Here is a tiny trained network, its code and every weight. The questions are about switching its units off for an input and a target symbol, where a switched-off unit gives its printed mean instead of its output.

import numpy as np


def w(rows, s, z=0):
    codes = np.array(rows[::2]) - 128.0
    scale = np.full(codes.shape[1], s)
    scale[-1] = z or s
    return codes * scale


def f(y):
    return y / 2 * (1 + np.tanh(0.7978845608 * (y + 0.044715 * y**3)))


def softmax(a):
    e = np.exp(a - a.max(-1, keepdims=True))
    return e / e.sum(-1, keepdims=True)


def log_softmax(a):
    a = a - a.max(-1, keepdims=True)
    return a - np.log(np.exp(a).sum(-1, keepdims=True))


def net(x, mask):
    ids = ['αεζηθμξπστφψω'.index(c) for c in x.split()]
    T = len(ids)
    res = E[ids] + P[:T]
    u = 0
    for l in range(2):
        q, k, v = (res @ M[l].T for M in (Q, K, V))
        z = softmax(np.where(np.tri(T) > 0, q @ k.T / 2**0.5, -1e9)) @ v
        res = res + np.where(mask[u], z, O[l][:, -1]) @ O[l][:, :-1]
        u += 1
        y = f(res @ A[l][:, :-1].T + A[l][:, -1])
        res = res + np.where(mask[u : u + 16], y, B[l][:, -1]) @ B[l][:, :-1]
        u += 16
    return log_softmax(res[-1] @ U[:, :-1].T + U[:, -1])


Q, K, V, O, A, B = {}, {}, {}, {}, {}, {}
E = w([
[162,221,146,118,108],'α',
[65,144,165,165,111],'ε',
[88,76,59,122,99],'ζ',
[93,115,86,212,136],'η',
[145,88,57,141,149],'θ',
[123,146,102,173,47],'μ',
[87,160,225,176,192],'ξ',
[115,103,49,81,79],'π',
[111,182,183,121,246],'σ',
[52,130,192,197,184],'τ',
[87,149,164,130,110],'φ',
[74,115,166,89,206],'ψ',
[154,193,159,92,166],'ω',
],0.012)
P = w([
[158,84,133,114,105],'0',
[129,180,12,146,173],'1',
[141,206,3,168,175],'2',
[152,206,5,183,178],'3',
[99,137,38,80,168],'4',
[104,151,36,89,164],'5',
[103,163,32,104,159],'6',
],0.0062)
Q[0] = w([
[89,139,82,100,139],'L0H1',
[169,9,250,103,58],'L0H1',
],0.013)
K[0] = w([
[140,114,111,165,155],'L0H1',
[8,248,29,87,179],'L0H1',
],0.017)
V[0] = w([
[8,95,140,62,124],'L0H1',
[163,114,152,130,128],'L0H1',
],0.017)
O[0] = w([
[254,68,140,145,162,254],'L0H1',
[98,134,130,88,123,67],'L0H1',
],0.0095,0.00029)
A[0] = w([
[65,61,78,193,165,34],'L0N1',
[175,168,65,117,30,25],'L0N2',
[83,84,105,63,130,64],'L0N3',
[178,178,115,138,93,57],'L0N4',
[148,199,130,152,136,80],'L0N5',
[181,117,84,57,24,3],'L0N6',
[135,123,213,62,87,63],'L0N7',
[162,97,235,47,46,34],'L0N8',
[142,153,130,140,184,41],'L0N9',
[77,72,98,179,134,71],'L0N10',
[189,161,86,115,29,42],'L0N11',
[187,149,101,97,17,34],'L0N12',
[104,181,208,169,101,27],'L0N13',
[100,96,119,115,121,113],'L0N14',
[97,131,254,199,198,12],'L0N15',
[110,97,210,65,105,65],'L0N16',
],0.0077,0.0054)
B[0] = w([
[176,135,116,88,68,144],'L0N1',
[71,28,117,106,128,103],'L0N2',
[161,101,107,142,116,61],'L0N3',
[72,61,130,119,137,53],'L0N4',
[88,96,140,121,160,156],'L0N5',
[82,47,152,149,210,58],'L0N6',
[121,188,144,105,126,7],'L0N7',
[89,137,199,90,88,34],'L0N8',
[88,74,150,96,149,76],'L0N9',
[177,142,112,110,80,124],'L0N10',
[76,26,116,106,124,84],'L0N11',
[93,26,115,88,129,59],'L0N12',
[77,119,118,133,175,44],'L0N13',
[155,131,113,131,113,94],'L0N14',
[61,4,72,53,116,174],'L0N15',
[136,197,136,124,154,9],'L0N16',
],0.015,0.0011)
Q[1] = w([
[93,91,161,64,103],'L1H1',
[161,121,209,9,50],'L1H1',
],0.011)
K[1] = w([
[110,167,97,143,140],'L1H1',
[43,183,2,114,162],'L1H1',
],0.014)
V[1] = w([
[62,80,55,78,254],'L1H1',
[146,66,47,243,81],'L1H1',
],0.0088)
O[1] = w([
[68,136,2,228,224,125],'L1H1',
[72,103,244,230,127,255],'L1H1',
],0.0067,0.0035)
A[1] = w([
[89,45,128,74,108,119],'L1N1',
[199,63,176,53,110,70],'L1N2',
[138,201,189,111,231,66],'L1N3',
[120,137,202,107,62,11],'L1N4',
[153,140,129,48,137,68],'L1N5',
[56,205,139,90,134,43],'L1N6',
[239,41,151,143,182,1],'L1N7',
[80,103,106,78,123,72],'L1N8',
[89,106,197,45,254,43],'L1N9',
[220,63,162,220,187,117],'L1N10',
[139,125,122,164,52,99],'L1N11',
[105,70,117,90,142,70],'L1N12',
[47,160,100,117,111,93],'L1N13',
[105,101,140,67,155,106],'L1N14',
[84,26,81,129,38,75],'L1N15',
[201,177,121,155,113,71],'L1N16',
],0.0081,0.0089)
B[1] = w([
[102,198,137,93,156,138],'L1N1',
[144,57,160,153,174,132],'L1N2',
[189,72,147,173,142,176],'L1N3',
[56,234,73,131,189,134],'L1N4',
[89,196,75,92,168,122],'L1N5',
[201,90,126,150,71,136],'L1N6',
[166,130,44,199,75,130],'L1N7',
[96,127,91,147,90,111],'L1N8',
[112,214,53,199,149,149],'L1N9',
[67,119,134,5,79,254],'L1N10',
[171,136,91,145,81,150],'L1N11',
[101,183,74,135,132,113],'L1N12',
[130,85,139,123,57,149],'L1N13',
[72,174,78,79,136,115],'L1N14',
[179,152,138,215,174,162],'L1N15',
[83,186,105,103,175,156],'L1N16',
],0.014,0.0046)
U = w([
[161,223,44,110,64,6],'α',
[243,130,151,107,195,174],'ε',
[155,82,138,101,104,242],'ζ',
[140,201,146,169,115,149],'η',
[141,82,109,253,81,156],'θ',
[117,185,156,204,97,212],'μ',
[158,110,24,180,178,163],'ξ',
[77,59,130,110,98,127],'π',
[159,140,37,188,213,90],'σ',
[42,120,88,130,158,82],'τ',
[169,88,104,97,190,253],'φ',
[198,91,16,133,43,33],'ψ',
[196,133,24,66,116,84],'ω',
],0.0061,0.0019)

Each question gives the input, a string of symbols that net reads in full, and the target symbol t.
The units are the heads (2 rows each of Q, K, V and O) and the neurons (one row each of A and B). Each row of codes is followed by its name. A weight is (code - 128) times the scale printed after its matrix; where a second scale follows, it is the last column's (O, A, B and U).
mask holds one flag per unit, layer by layer, with each layer's heads first. A switched-off unit (its flag False) gives its mean, the last column of its rows in O or B, instead of its output. The means were averaged over made-up inputs and are rounded, as every weight is.
A unit's drop is (log p(t) with every unit on - log p(t) with that unit switched off) / (log p(t) with every unit on - log p(t) with every unit switched off).
The circuit of an input: a set's keep is (log p(t) with only the set's units on - log p(t) with every unit switched off) / (log p(t) with every unit on - log p(t) with every unit switched off). Starting from the 12 units with the biggest drops (on a tie, the unit counted first), units are removed one at a time, each time the one whose removal leaves the highest keep (on an exact tie, the one counted first), for as long as the keep stays at least 0.8.
circuit, biggest first: the units of the circuit, biggest drop first
unit that matters most: the unit with the biggest drop
k most important neurons: the k neurons with the biggest drops, biggest first
top k neurons in layer l: the k neurons of layer l with the biggest drops, biggest first
drop when u is switched off: that unit's drop, to one decimal
input ζ ζ μ τ, target π: circuit, biggest first : [L1N10; L0H1; L1H1]
input α σ θ ξ α, target ψ: circuit, biggest first : [L0H1; L1N6; L1H1; L1N13]
input ω τ θ φ, target α: circuit, biggest first : [L1H1; L0H1; L0N15]
input ψ α τ ζ, target ψ: circuit, biggest first : [L1N7; L0H1]
input η ε π π τ π μ, target θ: circuit, biggest first : [L1N10; L1N15; L0N2; L0N11]
input α σ μ, target ψ: most important neuron : [L1N13]
input η η φ, target η: 2 most important neurons : [L1N4; L0N15]
input σ ξ ζ σ, target σ: circuit, biggest first : [L1H1; L1N10; L0N15]
input π α ε η, target τ: top 3 neurons in layer 0 : [L0N6; L0N12; L0N11]
input ξ α ψ ω, target σ: 2 most important neurons : [L0N15; L1N10]
input φ η σ ω, target ε: top 2 neurons in layer 1 : [L1N2; L1N3]
input ξ φ ω τ σ σ, target σ: top 2 neurons in layer 1 : [L1N9; L1N10]
input ξ τ σ π, target σ: top 2 neurons in layer 1 : [L1N15; L1N10]
input η ψ φ, target μ: unit that matters most : L1H1
input σ ξ σ θ φ σ π, target ξ: 2 most important neurons : [L1N15; L1N10]
input ω μ ω ξ, target α: top 2 neurons in layer 0 : [L0N15; L0N13]
input π μ ω ζ η θ ξ, target τ: top 2 neurons in layer 0 : [L0N15; L0N6]
input ψ θ ω, target ω: drop when L1H1 is switched off : 0.3
input φ η ω ε θ π ω, target ε: drop when L0N15 is switched off : 0.2
input μ ξ σ, target θ: unit that matters most : L0H1
input θ η ξ μ, target θ: drop when L1N10 is switched off : 0.3
input η ε ε ε, target μ: drop when L0N15 is switched off : 0.1
